Here is a tiny trained network, its code and every weight. The questions are about switching its units off for an input and a target symbol, where a switched-off unit gives its printed mean instead of its output.

import numpy as np


def w(rows, s, z=0):
    codes = np.array(rows[::2]) - 128.0
    scale = np.full(codes.shape[1], s)
    scale[-1] = z or s
    return codes * scale


def f(y):
    return np.maximum(y, 0)


def softmax(a):
    e = np.exp(a - a.max(-1, keepdims=True))
    return e / e.sum(-1, keepdims=True)


def log_softmax(a):
    a = a - a.max(-1, keepdims=True)
    return a - np.log(np.exp(a).sum(-1, keepdims=True))


def net(x, mask):
    ids = ['ΓΔαβηθτφ'.index(c) for c in x.split()]
    T = len(ids)
    res = E[ids] + P[:T]
    u = 0
    for l in range(2):
        q, k, v = (res @ M[l].T for M in (Q, K, V))
        z = softmax(np.where(np.tri(T) > 0, q @ k.T / 2**0.5, -1e9)) @ v
        res = res + np.where(mask[u], z, O[l][:, -1]) @ O[l][:, :-1]
        u += 1
        y = f(res @ A[l][:, :-1].T + A[l][:, -1])
        res = res + np.where(mask[u : u + 8], y, B[l][:, -1]) @ B[l][:, :-1]
        u += 8
    return log_softmax(res[-1] @ U[:, :-1].T + U[:, -1])


Q, K, V, O, A, B = {}, {}, {}, {}, {}, {}
E = w([
[167,54,126],'Γ',
[2,204,121],'Δ',
[117,132,214],'α',
[135,64,146],'β',
[83,119,77],'η',
[77,130,183],'θ',
[171,249,211],'τ',
[89,141,182],'φ',
],0.0091)
P = w([
[127,9,247],'0',
[236,137,152],'1',
[224,137,152],'2',
[253,132,106],'3',
[231,143,119],'4',
[221,139,109],'5',
[222,139,108],'6',
[211,149,122],'7',
],0.0026)
Q[0] = w([
[106,93,3],'L0H1',
[94,133,41],'L0H1',
],0.017)
K[0] = w([
[205,251,78],'L0H1',
[208,173,124],'L0H1',
],0.015)
V[0] = w([
[167,254,153],'L0H1',
[235,36,185],'L0H1',
],0.0082)
O[0] = w([
[147,170,205,88],'L0H1',
[254,132,109,252],'L0H1',
],0.0076,0.0015)
A[0] = w([
[105,36,27,95],'L0N1',
[132,97,63,95],'L0N2',
[151,25,170,247],'L0N3',
[185,156,154,71],'L0N4',
[122,43,118,201],'L0N5',
[128,191,1,157],'L0N6',
[107,117,251,25],'L0N7',
[127,55,58,226],'L0N8',
],0.0067,0.0014)
B[0] = w([
[11,105,126,169],'L0N1',
[73,130,121,147],'L0N2',
[94,102,249,250],'L0N3',
[155,77,128,184],'L0N4',
[123,95,93,180],'L0N5',
[123,204,113,169],'L0N6',
[185,193,134,201],'L0N7',
[134,99,26,185],'L0N8',
],0.013,0.0025)
Q[1] = w([
[53,50,9],'L1H1',
[193,213,107],'L1H1',
],0.015)
K[1] = w([
[6,85,151],'L1H1',
[104,155,75],'L1H1',
],0.021)
V[1] = w([
[82,6,141],'L1H1',
[231,105,116],'L1H1',
],0.011)
O[1] = w([
[2,47,209,118],'L1H1',
[224,31,137,254],'L1H1',
],0.0057,0.0011)
A[1] = w([
[199,176,99,4],'L1N1',
[166,206,255,231],'L1N2',
[105,124,86,33],'L1N3',
[113,173,107,9],'L1N4',
[115,189,127,34],'L1N5',
[139,167,177,191],'L1N6',
[94,126,74,43],'L1N7',
[126,249,151,96],'L1N8',
],0.0094,0.0015)
B[1] = w([
[82,102,250,183],'L1N1',
[171,120,2,254],'L1N2',
[101,108,103,142],'L1N3',
[172,110,108,145],'L1N4',
[151,117,176,152],'L1N5',
[156,153,79,180],'L1N6',
[90,113,81,152],'L1N7',
[134,162,228,187],'L1N8',
],0.013,0.0084)
U = w([
[128,65,184,2],'Γ',
[91,254,165,118],'Δ',
[161,117,69,245],'α',
[123,67,190,45],'β',
[76,166,92,193],'η',
[89,159,100,166],'θ',
[193,126,228,69],'τ',
[169,135,71,107],'φ',
],0.0051,0.0024)

Each question gives the input, a string of symbols that net reads in full, and the target symbol t.
The units are the heads (2 rows each of Q, K, V and O) and the neurons (one row each of A and B). Each row of codes is followed by its name. A weight is (code - 128) times the scale printed after its matrix; where a second scale follows, it is the last column's (O, A, B and U).
mask holds one flag per unit, layer by layer, with each layer's heads first. A switched-off unit (its flag False) gives its mean, the last column of its rows in O or B, instead of its output. The means were averaged over made-up inputs and are rounded, as every weight is.
A unit's drop is (log p(t) with every unit on - log p(t) with that unit switched off) / (log p(t) with every unit on - log p(t) with every unit switched off).
The circuit of an input: a set's keep is (log p(t) with only the set's units on - log p(t) with every unit switched off) / (log p(t) with every unit on - log p(t) with every unit switched off). Starting from the 12 units with the biggest drops (on a tie, the unit counted first), units are removed one at a time, each time the one whose removal leaves the highest keep (on an exact tie, the one counted first), for as long as the keep stays at least 0.8.
units of the circuit, in order: the units of the circuit, biggest drop first
most important unit: the unit with the biggest drop
top k neurons: the k neurons with the biggest drops, biggest first
k most important neurons of layer l: the k neurons of layer l with the biggest drops, biggest first
drop of u: that unit's drop, to one decimal
input τ α β θ, target τ: top 4 neurons	L1N1, L0N7, L0N3, L0N1
input τ φ η φ τ, target τ: top 3 neurons	L1N1, L0N7, L1N8
input τ τ τ Δ α, target τ: units of the circuit, in order	L1H1, L1N1, L0N7, L0H1
input Δ η Δ α α θ η Δ, target Δ: most important unit	L1N8
input α τ α θ Δ, target τ: top 3 neurons	L1N1, L0N3, L1N8
input β α α α η τ τ, target τ: top 2 neurons	L1N1, L0N3
input τ α Δ η η θ, target τ: top 2 neurons	L0N7, L1N1
input β Δ Γ, target β: top 2 neurons	L0N3, L1N2
input τ α Δ η Δ, target τ: top 3 neurons	L0N7, L1N8, L1N1
input τ α η, target τ: top 2 neurons	L1N1, L0N7
input β Δ η β α Γ β, target β: 2 most important neurons of layer 1	L1N2, L1N6
input Γ Δ β, target β: drop of L0N3	0.5
input η Δ Γ Δ φ θ η Δ, target Δ: drop of L1N8	0.5
input τ β τ η, target τ: drop of L0N1	0.1
